Below is a small trained network, with its code and all its weights. Each question gives an input and a class and asks what happens when units are switched off, that is, made to give their printed mean instead of their output.

import numpy as np


def w(rows, s, z=0):
    codes = np.array(rows[::2]) - 128.0
    scale = np.full(codes.shape[1], s)
    scale[-1] = z or s
    return codes * scale


def f(y):
    return np.maximum(y, 0)


def log_softmax(a):
    a = a - a.max(-1, keepdims=True)
    return a - np.log(np.exp(a).sum(-1, keepdims=True))


def net(x, mask):
    res = np.array(x, float).reshape(1, 8) / 4 @ E
    y = f(res @ A[0][:, :-1].T + A[0][:, -1])
    res = res + np.where(mask, y, B[0][:, -1]) @ B[0][:, :-1]
    return log_softmax(res[-1] @ U[:, :-1].T + U[:, -1])


A, B = {}, {}
E = w([
[69,56,139,88,88,49],'x0',
[141,116,212,112,137,218],'x1',
[146,118,142,137,152,106],'x2',
[93,142,103,112,80,169],'x3',
[211,156,123,20,112,120],'x4',
[132,254,211,133,64,88],'x5',
[129,128,128,129,133,124],'x6',
[197,88,144,164,74,127],'x7',
],0.0083)
A[0] = w([
[62,34,180,59,107,66,87],'n0',
[166,127,85,56,118,131,59],'n1',
[177,120,149,145,196,115,136],'n2',
[181,194,54,174,172,188,84],'n3',
[95,97,118,216,140,128,93],'n4',
[101,126,104,186,106,160,64],'n5',
[98,95,213,109,166,152,196],'n6',
[91,137,161,181,107,116,88],'n7',
[113,157,5,171,88,107,120],'n8',
[145,50,47,117,185,156,45],'n9',
[114,118,123,161,140,131,72],'n10',
[85,156,112,84,171,120,253],'n11',
[128,85,179,100,121,230,74],'n12',
[129,189,155,117,88,81,102],'n13',
[166,112,121,141,173,52,173],'n14',
[117,139,184,158,140,158,39],'n15',
[194,147,119,58,124,115,60],'n16',
[94,147,153,178,112,125,75],'n17',
[166,100,96,174,67,149,129],'n18',
[103,126,105,117,60,185,184],'n19',
[185,87,134,153,57,108,153],'n20',
[126,78,124,128,139,148,74],'n21',
[110,91,79,109,77,172,129],'n22',
],0.013,0.0057)
B[0] = w([
[67,87,145,127,93,153,232],'n0',
[118,107,90,74,174,121,182],'n1',
[139,87,170,136,143,178,186],'n2',
[53,59,173,137,75,125,219],'n3',
[143,110,101,65,179,141,218],'n4',
[122,120,130,91,174,113,174],'n5',
[179,105,89,165,117,83,225],'n6',
[144,148,128,74,143,130,180],'n7',
[163,86,81,150,78,94,227],'n8',
[140,254,183,99,94,106,254],'n9',
[124,148,115,97,144,125,152],'n10',
[139,150,112,230,176,180,237],'n11',
[127,120,72,140,94,86,220],'n12',
[151,175,181,104,106,130,212],'n13',
[186,80,125,148,120,123,204],'n14',
[120,138,99,104,96,115,163],'n15',
[121,116,89,69,175,106,193],'n16',
[137,147,138,79,149,125,172],'n17',
[92,162,114,182,155,148,183],'n18',
[195,78,163,147,163,135,203],'n19',
[99,161,104,194,164,162,194],'n20',
[137,164,132,94,104,134,173],'n21',
[165,135,198,136,150,139,196],'n22',
],0.021,0.0088)
U = w([
[180,228,145,77,67,73,97],'0',
[122,102,29,2,228,87,70],'1',
[214,97,79,142,107,167,254],'2',
[232,95,11,153,38,55,46],'3',
[46,53,134,102,64,146,69],'4',
[177,114,90,159,152,98,238],'5',
[109,185,41,215,201,161,102],'6',
],0.0081,0.0066)

Each question gives the input, the list of numbers given to net, and the class t.
The units are the neurons (one row each of A and B). Each row of codes is followed by its name. A weight is (code - 128) times the scale printed after its matrix; where a second scale follows, it is the last column's (A, B and U).
mask holds one flag per neuron, in row order. A switched-off neuron (its flag False) gives its mean, the last column of its row in B, instead of its output. The means were averaged over made-up inputs and are rounded, as every weight is.
A unit's drop is (log p(t) with every unit on - log p(t) with that unit switched off) / (log p(t) with every unit on - log p(t) with every unit switched off).
The circuit of an input: a set's keep is (log p(t) with only the set's units on - log p(t) with every unit switched off) / (log p(t) with every unit on - log p(t) with every unit switched off). Starting from the 12 units with the biggest drops (on a tie, the unit counted first), units are removed one at a time, each time the one whose removal leaves the highest keep (on an exact tie, the one counted first), for as long as the keep stays at least 0.8.
units of the circuit, in order: the units of the circuit, biggest drop first
unit that matters most: the unit with the biggest drop
top k neurons: the k neurons with the biggest drops, biggest first
drop when u is switched off: that unit's drop, to one decimal
input [3,-2,-4,-1,4,1,5,8], class 6: top 2 neurons : [n20; n18]
input [-5,2,6,-5,2,7,0,-8], class 6: units of the circuit, in order : [n11]
input [8,1,3,5,6,6,-2,2], class 4: top 2 neurons : [n0; n9]
input [7,8,-7,-3,-7,-2,5,-7], class 3: top 3 neurons : [n6; n12; n3]
input [-1,5,-2,-6,-7,0,-4,-5], class 1: units of the circuit, in order : [n4; n7]
input [2,2,-2,1,-8,4,1,-8], class 1: top 4 neurons : [n7; n17; n4; n20]
input [7,-6,-6,4,6,-3,5,-2], class 4: top 3 neurons : [n0; n6; n4]
input [-6,3,-6,5,-5,2,1,-4], class 4: top 2 neurons : [n3; n14]
input [3,-5,5,-3,4,-4,8,6], class 6: top 3 neurons : [n20; n18; n6]
input [-1,7,1,-3,-6,3,-8,5], class 3: top 4 neurons : [n6; n12; n15; n11]
input [4,0,-3,-6,-4,-8,-3,7], class 0: top 2 neurons : [n9; n11]
input [2,-8,0,6,-3,-6,0,-3], class 3: top 2 neurons : [n8; n13]
input [8,-7,3,-3,-6,-1,1,2], class 4: top 2 neurons : [n0; n6]
input [7,-2,1,6,8,4,8,1], class 1: unit that matters most : n16
input [-8,-1,-7,-4,4,-3,-7,6], class 4: top 2 neurons : [n3; n11]
input [-6,1,-6,3,7,-4,-1,-4], class 1: top 2 neurons : [n1; n16]
input [-4,8,-4,0,-8,-4,2,-3], class 1: top 2 neurons : [n4; n5]
input [8,5,-8,-3,-5,-3,3,4], class 4: top 2 neurons : [n0; n11]
input [4,7,-4,3,-3,5,2,3], class 3: units of the circuit, in order : [n6; n12]
input [1,-1,-1,6,8,6,-7,-3], class 1: units of the circuit, in order : [n16]
input [7,-6,-8,5,6,-8,5,5], class 0: drop when n22 is switched off : 0.2
input [2,6,1,3,2,5,-5,6], class 3: drop when n11 is switched off : 0.6
input [-5,8,6,1,-4,-7,6,2], class 3: drop when n12 is switched off : 1.4
input [-3,-4,-6,2,3,6,-5,8], class 6: drop when n18 is switched off : 0.4
